Below are the code and all the weights of a small trained network. Each question names an input and a target symbol and asks about switching units off, where a switched-off unit gives its printed mean instead of its output.

import numpy as np


def w(rows, s, z=0):
    codes = np.array(rows[::2]) - 128.0
    scale = np.full(codes.shape[1], s)
    scale[-1] = z or s
    return codes * scale


def norm(h):
    return h / np.sqrt((h * h).mean(-1, keepdims=True) + 1e-5)


def f(y):
    return y / 2 * (1 + np.tanh(0.7978845608 * (y + 0.044715 * y**3)))


def softmax(a):
    e = np.exp(a - a.max(-1, keepdims=True))
    return e / e.sum(-1, keepdims=True)


def log_softmax(a):
    a = a - a.max(-1, keepdims=True)
    return a - np.log(np.exp(a).sum(-1, keepdims=True))


def net(x, mask):
    ids = ['ΔΞΣΩαβεζηλτψ'.index(c) for c in x.split()]
    T = len(ids)
    res = E[ids] + P[:T]
    u = 0
    for l in range(3):
        r = norm(res)
        for j in range(3):
            rows = slice(2 * j, 2 * j + 2)
            q, k, v = (r @ M[l][rows].T for M in (Q, K, V))
            z = softmax(np.where(np.tri(T) > 0, q @ k.T / 2**0.5, -1e9)) @ v
            o = O[l][rows]
            res = res + np.where(mask[u + j], z, o[:, -1]) @ o[:, :-1]
        u += 3
        y = f(norm(res) @ A[l][:, :-1].T + A[l][:, -1])
        res = res + np.where(mask[u : u + 8], y, B[l][:, -1]) @ B[l][:, :-1]
        u += 8
    return log_softmax(norm(res)[-1] @ U[:, :-1].T + U[:, -1])


Q, K, V, O, A, B = {}, {}, {}, {}, {}, {}
E = w([
[103,190,207,175,132],'Δ',
[144,171,113,109,176],'Ξ',
[33,85,124,203,236],'Σ',
[153,167,174,120,181],'Ω',
[100,76,61,232,80],'α',
[164,94,114,160,53],'β',
[126,121,220,141,89],'ε',
[133,143,83,100,152],'ζ',
[183,195,122,135,3],'η',
[197,4,131,159,221],'λ',
[133,138,84,97,147],'τ',
[62,62,172,90,26],'ψ',
],0.022)
P = w([
[61,185,49,189,9],'0',
[113,229,3,112,92],'1',
[111,186,43,119,89],'2',
[100,160,65,124,114],'3',
[102,158,72,170,117],'4',
[79,98,91,106,159],'5',
[88,130,90,200,148],'6',
[83,106,102,194,158],'7',
[78,93,103,197,181],'8',
[72,55,131,165,202],'9',
[86,92,116,250,189],'10',
[80,67,122,237,206],'11',
],0.005)
Q[0] = w([
[122,203,219,146,158],'0.h0',
[112,217,86,76,174],'0.h0',
[60,158,86,70,57],'0.h1',
[218,150,170,147,250],'0.h1',
[8,123,210,84,1],'0.h2',
[139,138,245,143,182],'0.h2',
],0.0064)
K[0] = w([
[111,255,144,123,174],'0.h0',
[132,117,78,153,121],'0.h0',
[117,136,84,118,117],'0.h1',
[136,128,230,75,187],'0.h1',
[144,48,129,133,84],'0.h2',
[135,126,205,164,182],'0.h2',
],0.0089)
V[0] = w([
[33,112,70,78,89],'0.h0',
[139,139,38,67,12],'0.h0',
[159,116,126,83,173],'0.h1',
[158,86,187,181,236],'0.h1',
[138,80,56,96,128],'0.h2',
[102,91,165,254,112],'0.h2',
],0.0052)
O[0] = w([
[120,127,187,97,113,38],'0.h0',
[58,136,143,150,133,128],'0.h0',
[188,189,2,118,117,14],'0.h1',
[97,84,143,90,75,41],'0.h1',
[157,164,180,134,209,3],'0.h2',
[67,208,135,146,136,242],'0.h2',
],0.0068,0.0017)
A[0] = w([
[136,181,134,140,176,83],'0.n0',
[96,94,158,136,94,213],'0.n1',
[121,171,72,90,147,76],'0.n2',
[210,120,68,247,139,68],'0.n3',
[225,77,78,126,221,250],'0.n4',
[122,113,176,89,113,45],'0.n5',
[46,123,130,129,178,112],'0.n6',
[90,115,138,169,31,194],'0.n7',
],0.011,0.0021)
B[0] = w([
[104,142,162,147,105,154],'0.n0',
[96,58,111,100,162,163],'0.n1',
[168,138,162,92,43,141],'0.n2',
[71,70,146,30,179,198],'0.n3',
[46,115,235,255,202,214],'0.n4',
[59,85,135,26,84,118],'0.n5',
[88,216,136,151,35,169],'0.n6',
[176,48,83,48,202,254],'0.n7',
],0.0077,0.0074)
Q[1] = w([
[76,141,88,255,223],'1.h0',
[174,57,167,96,176],'1.h0',
[24,125,151,127,180],'1.h1',
[139,180,166,92,109],'1.h1',
[49,132,233,69,6],'1.h2',
[32,85,61,155,159],'1.h2',
],0.0066)
K[1] = w([
[95,104,254,69,62],'1.h0',
[181,86,92,199,172],'1.h0',
[95,106,157,169,141],'1.h1',
[33,162,112,209,11],'1.h1',
[148,185,102,128,109],'1.h2',
[224,91,167,156,99],'1.h2',
],0.0075)
V[1] = w([
[181,133,106,255,115],'1.h0',
[130,141,132,127,139],'1.h0',
[128,147,111,113,119],'1.h1',
[20,106,193,144,151],'1.h1',
[217,77,118,163,159],'1.h2',
[122,169,185,145,113],'1.h2',
],0.0095)
O[1] = w([
[98,104,138,134,130,140],'1.h0',
[100,166,227,190,127,133],'1.h0',
[135,124,221,145,198,112],'1.h1',
[140,253,120,135,119,251],'1.h1',
[137,157,144,155,123,49],'1.h2',
[92,162,156,192,155,219],'1.h2',
],0.0061,0.0025)
A[1] = w([
[158,86,178,72,89,145],'1.n0',
[155,140,85,198,99,53],'1.n1',
[180,92,157,69,108,162],'1.n2',
[137,214,247,180,169,84],'1.n3',
[123,91,177,118,163,138],'1.n4',
[123,101,71,183,213,3],'1.n5',
[178,224,92,102,76,187],'1.n6',
[6,98,49,146,155,79],'1.n7',
],0.011,0.0028)
B[1] = w([
[61,164,148,131,195,174],'1.n0',
[80,176,106,82,113,125],'1.n1',
[69,176,154,218,137,183],'1.n2',
[161,107,125,78,27,245],'1.n3',
[115,150,107,185,183,148],'1.n4',
[137,62,71,199,90,143],'1.n5',
[225,195,168,96,61,161],'1.n6',
[100,178,1,171,45,161],'1.n7',
],0.0086,0.011)
Q[2] = w([
[131,215,180,117,202],'2.h0',
[117,150,96,102,140],'2.h0',
[11,71,140,221,167],'2.h1',
[87,158,163,100,181],'2.h1',
[86,45,32,172,155],'2.h2',
[181,216,168,133,61],'2.h2',
],0.011)
K[2] = w([
[247,198,239,56,129],'2.h0',
[126,129,115,100,150],'2.h0',
[68,85,100,140,236],'2.h1',
[68,134,115,203,132],'2.h1',
[75,134,12,141,166],'2.h2',
[249,234,91,111,36],'2.h2',
],0.012)
V[2] = w([
[213,159,173,56,132],'2.h0',
[184,130,116,209,128],'2.h0',
[65,113,79,195,102],'2.h1',
[122,145,143,139,59],'2.h1',
[68,106,126,172,254],'2.h2',
[80,143,201,91,85],'2.h2',
],0.0071)
O[2] = w([
[10,103,120,172,212,130],'2.h0',
[137,159,172,83,178,146],'2.h0',
[96,2,129,122,134,168],'2.h1',
[93,165,129,179,70,186],'2.h1',
[58,218,141,77,86,4],'2.h2',
[69,74,148,195,167,220],'2.h2',
],0.0069,0.0037)
A[2] = w([
[79,185,152,179,129,122],'2.n0',
[204,136,178,149,72,169],'2.n1',
[155,87,101,124,100,221],'2.n2',
[118,160,142,171,65,176],'2.n3',
[137,219,186,80,66,173],'2.n4',
[219,36,6,64,155,1],'2.n5',
[190,96,99,142,203,166],'2.n6',
[228,184,129,112,86,86],'2.n7',
],0.012,0.0036)
B[2] = w([
[147,190,128,126,190,213],'2.n0',
[150,173,187,120,109,254],'2.n1',
[180,139,212,106,112,161],'2.n2',
[247,133,154,106,80,254],'2.n3',
[115,44,142,92,98,226],'2.n4',
[172,187,146,105,222,150],'2.n5',
[178,72,165,223,99,155],'2.n6',
[96,69,124,77,37,197],'2.n7',
],0.012,0.0078)
U = w([
[175,87,207,71,27,192],'Δ',
[183,249,242,246,144,3],'Ξ',
[72,200,73,233,30,124],'Σ',
[114,124,136,142,115,69],'Ω',
[175,61,11,110,125,183],'α',
[200,94,133,46,220,125],'β',
[4,195,197,119,157,202],'ε',
[122,114,131,140,117,78],'ζ',
[119,124,135,144,118,63],'η',
[102,6,159,254,126,135],'λ',
[114,113,133,134,117,71],'τ',
[15,42,114,80,65,139],'ψ',
],0.0086,0.0051)

Each question gives the input, a string of symbols that net reads in full, and the target symbol t.
The units are the heads (2 rows each of Q, K, V and O) and the neurons (one row each of A and B). Each row of codes is followed by its name. A weight is (code - 128) times the scale printed after its matrix; where a second scale follows, it is the last column's (O, A, B and U).
mask holds one flag per unit, layer by layer, with each layer's heads first. A switched-off unit (its flag False) gives its mean, the last column of its rows in O or B, instead of its output. The means were averaged over made-up inputs and are rounded, as every weight is.
A unit's drop is (log p(t) with every unit on - log p(t) with that unit switched off) / (log p(t) with every unit on - log p(t) with every unit switched off).
The circuit of an input: a set's keep is (log p(t) with only the set's units on - log p(t) with every unit switched off) / (log p(t) with every unit on - log p(t) with every unit switched off). Starting from the 12 units with the biggest drops (on a tie, the unit counted first), units are removed one at a time, each time the one whose removal leaves the highest keep (on an exact tie, the one counted first), for as long as the keep stays at least 0.8.
units of the circuit, in order: the units of the circuit, biggest drop first
unit that matters most: the unit with the biggest drop
top k neurons: the k neurons with the biggest drops, biggest first
k most important neurons of layer l: the k neurons of layer l with the biggest drops, biggest first
which heads matter: for each layer, one digit per head in row order, 1 if its drop is at least 0.15 and else 0, layers parted by /
drop of u: that unit's drop, to one decimal
input τ ε Δ η ε Ξ η η λ η Δ τ, target Ξ: which heads matter	001 / 000 / 000
input η β λ η Σ η η η β λ η, target ε: which heads matter	000 / 010 / 001
input λ Σ λ Σ Ξ ε Ξ λ η η λ Ξ, target λ: unit that matters most	0.n4
input β λ η Σ η λ, target λ: units of the circuit, in order	[0.n4, 1.n5]
input Δ β Ξ Ξ η β η ζ Ξ Ω, target Ξ: units of the circuit, in order	[0.n7, 2.n7]
input Δ Ω ζ Ξ η Ω, target Ξ: units of the circuit, in order	[2.h2, 0.n7, 2.n4]
input ε ζ Ξ η λ η Δ Δ η, target λ: 3 most important neurons of layer 0	[0.n7, 0.n4, 0.n6]
input α η λ η, target Ξ: 3 most important neurons of layer 0	[0.n7, 0.n4, 0.n6]
input ε ε η Δ η Ξ Ω Δ β Ξ Ξ, target λ: top 4 neurons	[0.n4, 1.n6, 0.n3, 1.n2]
input λ Ω Σ η Δ Ω λ Δ η Ω, target λ: which heads matter	100 / 000 / 111
input Ω ε Δ Δ η λ β η, target Ξ: 4 most important neurons of layer 1	[1.n3, 1.n6, 1.n2, 1.n0]
input β η Ξ Ξ, target Ξ: top 2 neurons	[0.n4, 0.n2]
input ε Δ τ λ, target λ: top 3 neurons	[0.n4, 1.n5, 1.n2]
input β Ω Σ Σ Ω Δ Ξ Ω, target λ: which heads matter	101 / 000 / 111
input τ ε λ η η Δ τ, target Ξ: 2 most important neurons of layer 1	[1.n3, 1.n0]
input η ε Ω ζ Δ λ Δ η α Δ, target Δ: unit that matters most	1.n3
input Δ α η η η α, target α: top 2 neurons	[1.n7, 2.n5]
input Ω τ Δ η η Ξ η Ξ, target Ξ: 2 most important neurons of layer 1	[1.n6, 1.n7]
input Ω β η Δ Ξ ζ η η ζ, target Ξ: top 3 neurons	[0.n4, 0.n7, 0.n6]
input Ξ Δ Ξ Δ β, target β: unit that matters most	2.n5
input Σ Δ ζ Σ λ τ η Δ β Δ ζ, target Ξ: top 4 neurons	[0.n4, 0.n7, 2.n4, 2.n7]
input η λ ζ Σ τ λ η η η Δ β, target β: top 2 neurons	[2.n5, 0.n3]
input Ω η Δ η η, target λ: top 3 neurons	[0.n7, 0.n4, 0.n6]
input η Ω η Σ Δ Δ ψ η λ η η, target ε: drop of 1.n2	0.3
input λ λ ε, target ε: drop of 1.n3	0.3
input ψ β α Δ η ψ, target ψ: drop of 2.n7	0.0
input Ξ β λ Ω λ ε Δ Δ, target Δ: drop of 1.n3	0.2
input η λ β Σ, target Σ: unit that matters most	1.n7
